Below are the code and all the weights of a small trained network. Each question names an input and a class and asks about switching units off, where a switched-off unit gives its printed mean instead of its output.

import numpy as np


def w(rows, s, z=0):
    codes = np.array(rows[::2]) - 128.0
    scale = np.full(codes.shape[1], s)
    scale[-1] = z or s
    return codes * scale


def f(y):
    return np.maximum(y, 0)


def log_softmax(a):
    a = a - a.max(-1, keepdims=True)
    return a - np.log(np.exp(a).sum(-1, keepdims=True))


def net(x, mask):
    res = np.array(x, float).reshape(1, 6) / 4 @ E
    y = f(res @ A[0][:, :-1].T + A[0][:, -1])
    res = res + np.where(mask, y, B[0][:, -1]) @ B[0][:, :-1]
    return log_softmax(res[-1] @ U[:, :-1].T + U[:, -1])


A, B = {}, {}
E = w([
[126,74,71,219,142,146,149,109,82,29],'x0',
[129,109,132,115,137,197,87,131,115,111],'x1',
[193,127,172,251,153,125,85,174,96,201],'x2',
[55,175,153,178,133,137,74,2,137,167],'x3',
[92,178,131,210,82,192,177,192,249,124],'x4',
[175,143,179,101,226,147,179,86,185,64],'x5',
],0.0087)
A[0] = w([
[151,149,130,83,127,51,76,69,42,118,17],'N0',
[203,125,178,114,186,133,178,78,173,86,36],'N1',
[168,95,141,96,137,242,105,149,118,124,166],'N2',
[102,95,85,119,2,108,90,152,100,153,17],'N3',
[179,100,85,103,113,96,167,209,122,105,41],'N4',
[169,178,144,97,210,187,178,89,116,118,99],'N5',
[146,120,90,103,157,93,110,106,76,126,2],'N6',
[71,156,108,185,128,129,158,61,163,165,77],'N7',
[210,114,60,78,93,117,174,232,121,105,80],'N8',
[225,142,199,210,179,149,81,155,126,138,160],'N9',
[77,109,103,147,27,125,90,124,98,155,36],'N10',
[123,193,252,87,115,113,94,153,197,165,130],'N11',
[186,131,207,113,226,135,137,70,204,88,71],'N12',
[95,97,97,51,101,119,149,102,151,88,109],'N13',
[53,140,55,71,125,151,144,105,133,78,119],'N14',
[190,100,108,39,132,157,88,197,189,185,92],'N15',
[124,59,141,108,43,174,154,149,85,164,115],'N16',
[39,177,141,147,135,99,78,33,123,138,52],'N17',
[76,194,133,48,138,83,122,160,161,175,123],'N18',
[178,165,165,61,117,160,115,117,111,191,44],'N19',
[77,141,74,55,75,118,154,97,187,61,59],'N20',
[115,160,52,111,41,110,60,140,91,133,107],'N21',
[166,110,160,107,104,107,202,197,106,88,111],'N22',
[153,110,48,208,100,95,193,73,114,68,44],'N23',
[78,168,98,169,66,192,163,187,218,94,116],'N24',
[131,86,114,61,172,100,81,120,30,115,109],'N25',
[99,192,119,180,101,188,142,176,198,133,60],'N26',
[113,130,86,195,156,178,132,85,106,30,149],'N27',
[136,91,106,70,161,198,73,111,188,89,224],'N28',
[109,70,93,192,127,70,152,146,123,83,186],'N29',
],0.0081,0.0053)
B[0] = w([
[114,69,229,107,133,145,168,113,100,101,223],'N0',
[56,125,93,147,108,110,190,244,191,65,200],'N1',
[98,152,143,138,21,91,121,78,131,144,189],'N2',
[68,145,98,132,160,90,181,252,167,61,194],'N3',
[69,150,198,99,116,200,50,76,186,181,187],'N4',
[71,136,92,149,99,97,166,185,152,91,202],'N5',
[146,42,191,117,180,170,190,146,129,113,163],'N6',
[73,115,148,102,79,191,123,74,191,177,209],'N7',
[66,160,158,136,94,179,25,48,203,102,222],'N8',
[196,144,86,195,172,62,76,134,155,202,244],'N9',
[66,154,96,114,160,94,136,202,150,54,193],'N10',
[179,159,94,35,87,197,132,165,4,111,237],'N11',
[27,155,97,102,117,64,159,214,188,83,235],'N12',
[237,139,135,242,180,120,103,157,110,231,212],'N13',
[199,185,135,211,199,103,97,113,113,174,225],'N14',
[139,157,125,119,97,162,96,94,122,86,196],'N15',
[82,169,96,157,127,89,140,151,122,108,179],'N16',
[68,132,134,108,104,189,11,69,236,132,246],'N17',
[187,150,79,78,136,177,120,126,62,87,218],'N18',
[178,88,76,59,155,195,136,180,90,106,182],'N19',
[194,168,167,239,232,101,77,161,131,216,221],'N20',
[77,144,81,177,142,56,210,206,151,102,207],'N21',
[80,154,162,118,73,130,70,71,187,125,196],'N22',
[180,132,76,64,133,233,121,164,74,68,201],'N23',
[159,11,240,66,153,69,207,68,81,114,254],'N24',
[138,42,200,110,157,91,171,79,151,122,243],'N25',
[146,1,197,122,178,104,173,107,69,138,219],'N26',
[140,179,74,32,103,193,155,133,70,132,245],'N27',
[134,124,73,160,92,59,141,121,110,165,230],'N28',
[170,153,80,94,97,162,112,92,72,115,214],'N29',
],0.0062,0.0083)
U = w([
[142,2,219,105,163,108,175,107,119,111,85],'0',
[54,131,80,141,145,84,158,210,171,86,99],'1',
[78,135,159,125,115,198,39,62,204,127,103],'2',
[190,135,67,78,137,219,131,145,50,103,93],'3',
[216,141,131,218,191,91,90,148,136,188,103],'4',
[143,115,108,121,97,80,137,88,122,139,249],'5',
],0.0099,0.016)

Each question gives the input, the list of numbers given to net, and the class t.
The units are the neurons (one row each of A and B). Each row of codes is followed by its name. A weight is (code - 128) times the scale printed after its matrix; where a second scale follows, it is the last column's (A, B and U).
mask holds one flag per neuron, in row order. A switched-off neuron (its flag False) gives its mean, the last column of its row in B, instead of its output. The means were averaged over made-up inputs and are rounded, as every weight is.
A unit's drop is (log p(t) with every unit on - log p(t) with that unit switched off) / (log p(t) with every unit on - log p(t) with every unit switched off).
The circuit of an input: a set's keep is (log p(t) with only the set's units on - log p(t) with every unit switched off) / (log p(t) with every unit on - log p(t) with every unit switched off). Starting from the 12 units with the biggest drops (on a tie, the unit counted first), units are removed one at a time, each time the one whose removal leaves the highest keep (on an exact tie, the one counted first), for as long as the keep stays at least 0.8.
units of the circuit, in order: the units of the circuit, biggest drop first
unit that matters most: the unit with the biggest drop
k most important neurons: the k neurons with the biggest drops, biggest first
input [-5,-3,3,5,-6,1], class 0: unit that matters most => N0
input [1,-6,-8,-7,-6,1], class 4: units of the circuit, in order => N13, N20
input [-5,-5,-2,-4,-4,-3], class 3: 2 most important neurons => N18, N24
input [7,-2,1,5,-3,-3], class 3: 2 most important neurons => N23, N27
input [-2,-2,-3,-6,-6,-4], class 0: 3 most important neurons => N25, N17, N0
input [2,-5,4,-7,-4,-4], class 2: 2 most important neurons => N8, N4
input [0,-5,2,-8,-2,-5], class 2: units of the circuit, in order => N8, N4
input [-2,7,4,-3,-2,4], class 5: 2 most important neurons => N20, N2
input [-1,6,-2,-8,-7,8], class 1: 4 most important neurons => N1, N12, N5, N24
input [6,5,-5,-2,2,-7], class 1: 4 most important neurons => N3, N21, N10, N11
input [6,-4,4,3,-3,2], class 3: units of the circuit, in order => N23, N27
input [-8,5,2,5,-3,-6], class 3: units of the circuit, in order => N11, N19
input [-5,6,3,5,-3,6], class 1: units of the circuit, in order => N12, N5
input [-8,-1,-6,-8,4,-4], class 2: units of the circuit, in order => N8
input [6,-4,2,-5,3,-1], class 3: 2 most important neurons => N23, N17
input [4,0,3,-3,3,5], class 1: 3 most important neurons => N1, N12, N11
input [0,-7,-4,7,7,2], class 0: 3 most important neurons => N24, N26, N8
input [3,7,-3,-4,-2,5], class 5: units of the circuit, in order => N2, N28
input [-1,7,3,5,1,4], class 5: 3 most important neurons => N8, N4, N28
input [8,1,-2,3,1,7], class 3: unit that matters most => N27
input [3,1,-1,-4,-5,-6], class 1: units of the circuit, in order => N3, N21
